array([[127, 131, 125, 101, 129, 129, 129, 125, 126, 126, 130, 125, 125,
        130, 129],
       [128, 127, 130, 144, 128, 132, 132, 128, 130, 128, 130, 127, 127,
        125, 128],
       [131, 127, 131, 153, 127, 128, 129, 127, 130, 127, 125, 132, 132,
        130, 129],
       [127, 131, 128, 125, 126, 126, 126, 126, 129, 125, 129, 124, 124,
        128, 129],
       [129, 129, 126, 108, 128, 127, 129, 127, 126, 132, 128, 132, 132,
        129, 126],
       [126, 131, 131, 150, 128, 127, 128, 126, 124, 129, 129, 130, 130,
        125, 129]])
What is the 1st entry in reading order? 127
The entry just right of the largest entry: 127
The second smallest entry -> 108
What is the 3rd entry in reading order? 125
The third largest entry is 144
The minimum: 101
The second largest entry: 150
The entry just right of the smallest entry -> 129

[111 125 106 124 115 125 130 128 121 128 128 130 111 107 146 128]
The 2nd entry from the right?
A: 146
The third entry from the left?
A: 106
The last entry -> 128
The entry just right of 124?
A: 115
The third entry from the right -> 107

Read these off the row that follows.
1) Give the entry just right of 107.
2) Give the entry just right of the centre entry.
3) Give the entry just right of the largest entry.
[116 148 127 155 126 134 107 128 113 128 146 129 136 123 111]
1) 128
2) 113
3) 126

Read these off the grid that follows. Rows and columns are numbered from 1.
1) Find the entry just left of the smallest entry.
2) Find the entry in the bottom-right corner.
3) Find the bottom entry of the column that holds the largest entry.
4) Find the entry at row 1, column 3.
5) Find the entry directly above the largest entry.
6) Find the entry in row 3 and column 1.
7) Find the entry in the bottom-left corner.
8) Find the entry in the top-right corner.
[[121 125 126 132 117 127 125 139 130 135 122]
 [128 142 129 119 138 128 133 119 130 118 134]
 [122 157 120 116 135 127 130 116 129 116 139]
 [130 136 127 130 134 130 122 120 129 116 137]
 [130 105 138 138 123 128 126 141 131 135 117]
 [134 134 132 125 142 130 128 117 129 114 137]
 [132 106 129 136 119 128 127 136 123 143 119]
 [138 126 127 129 137 130 126 116 123 123 136]
 [125 145 119 126 128 129 123 121 127 122 138]
 [120 141 119 123 121 126 129 129 128 132 128]
 [134 129 132 130 138 131 124 119 129 116 137]
 [122 128 121 129 117 126 127 135 127 139 123]
 [129 129 135 128 136 130 128 126 133 118 130]]
1) 130
2) 130
3) 129
4) 126
5) 142
6) 122
7) 129
8) 122

[[116 112 135 110 118]
 [132 137 121 116 131]
 [122 123 126 116 120]
 [141 144 101 143 128]
 [133 103 151 132 144]
 [137 116 143 133 141]]
Indices start at 1.
What is the entry directly below 103? 116
The entry in the top-right corner -> 118
What is the entry directly below the largest entry? 143
What is the entry in the bottom-right corner? 141
The entry at row 3, column 1 is 122
The entry at row 1, column 1 -> 116
The entry just right of 112 -> 135
What is the entry at row 2, column 1? 132
What is the entry directly above the largest entry? 101
What is the entry in the bottom-left corner? 137
What is the entry at row 1, column 2? 112
The entry just left of the smallest entry is 144

((128, 124, 117, 118, 121, 127, 135, 127, 128, 127, 129, 124, 130), (133, 134, 122, 122, 129, 127, 126, 126, 134, 129, 128, 133, 124), (120, 133, 127, 127, 122, 130, 141, 130, 133, 121, 126, 130, 133), (130, 128, 130, 132, 128, 125, 109, 131, 118, 143, 129, 128, 130), (129, 138, 133, 132, 118, 118, 126, 126, 128, 122, 128, 136, 124), (132, 123, 130, 131, 136, 124, 127, 128, 129, 122, 130, 123, 128), (126, 140, 126, 125, 124, 133, 124, 134, 130, 134, 127, 140, 133), (139, 127, 126, 126, 129, 140, 130, 119, 128, 128, 134, 127, 119), (118, 128, 119, 119, 131, 135, 133, 139, 133, 131, 126, 126, 138), (126, 127, 150, 150, 125, 121, 129, 121, 126, 116, 126, 127, 121), (116, 112, 136, 137, 146, 122, 134, 137, 124, 122, 122, 114, 137), (137, 118, 130, 130, 132, 126, 131, 123, 129, 115, 133, 120, 124))
Read off the smallest entry.
A: 109
The entry just right of 114 -> 137
The entry just right of the smallest entry is 131

[[119 120 124 122 129 127 128 125 130 130 122 136 134 133 120 129]
 [131 124 131 130 130 128 128 128 128 128 127 126 126 132 119 128]
 [142 117 139 139 133 128 130 128 130 130 125 115 114 139 102 129]
 [138 116 137 136 133 128 129 127 129 129 124 119 118 139 102 129]]
Give the largest entry in the first column.
A: 142
The first entry, reading row by row is 119
The entry in the bottom-right corner -> 129
Give the entry in the top-right corner.
A: 129
Give the bottom entry of the column that holds the largest entry.
A: 138
The third entry on the main diagonal -> 139
Give the smallest entry in the last column.
A: 128
Give the entry directly above 118.
A: 114
The third-last entry, reading row by row is 139
The smallest entry in the last row: 102
The second entry in reading order -> 120

[124 134 111 143 146 140 136 124 150 112 109 145 116 108 142]
Find the entry just left of 145.
A: 109
Find the third entry from the right.
A: 116
The entry just left of the centre entry: 136
The third entry from the left -> 111
The 1st entry from the left -> 124
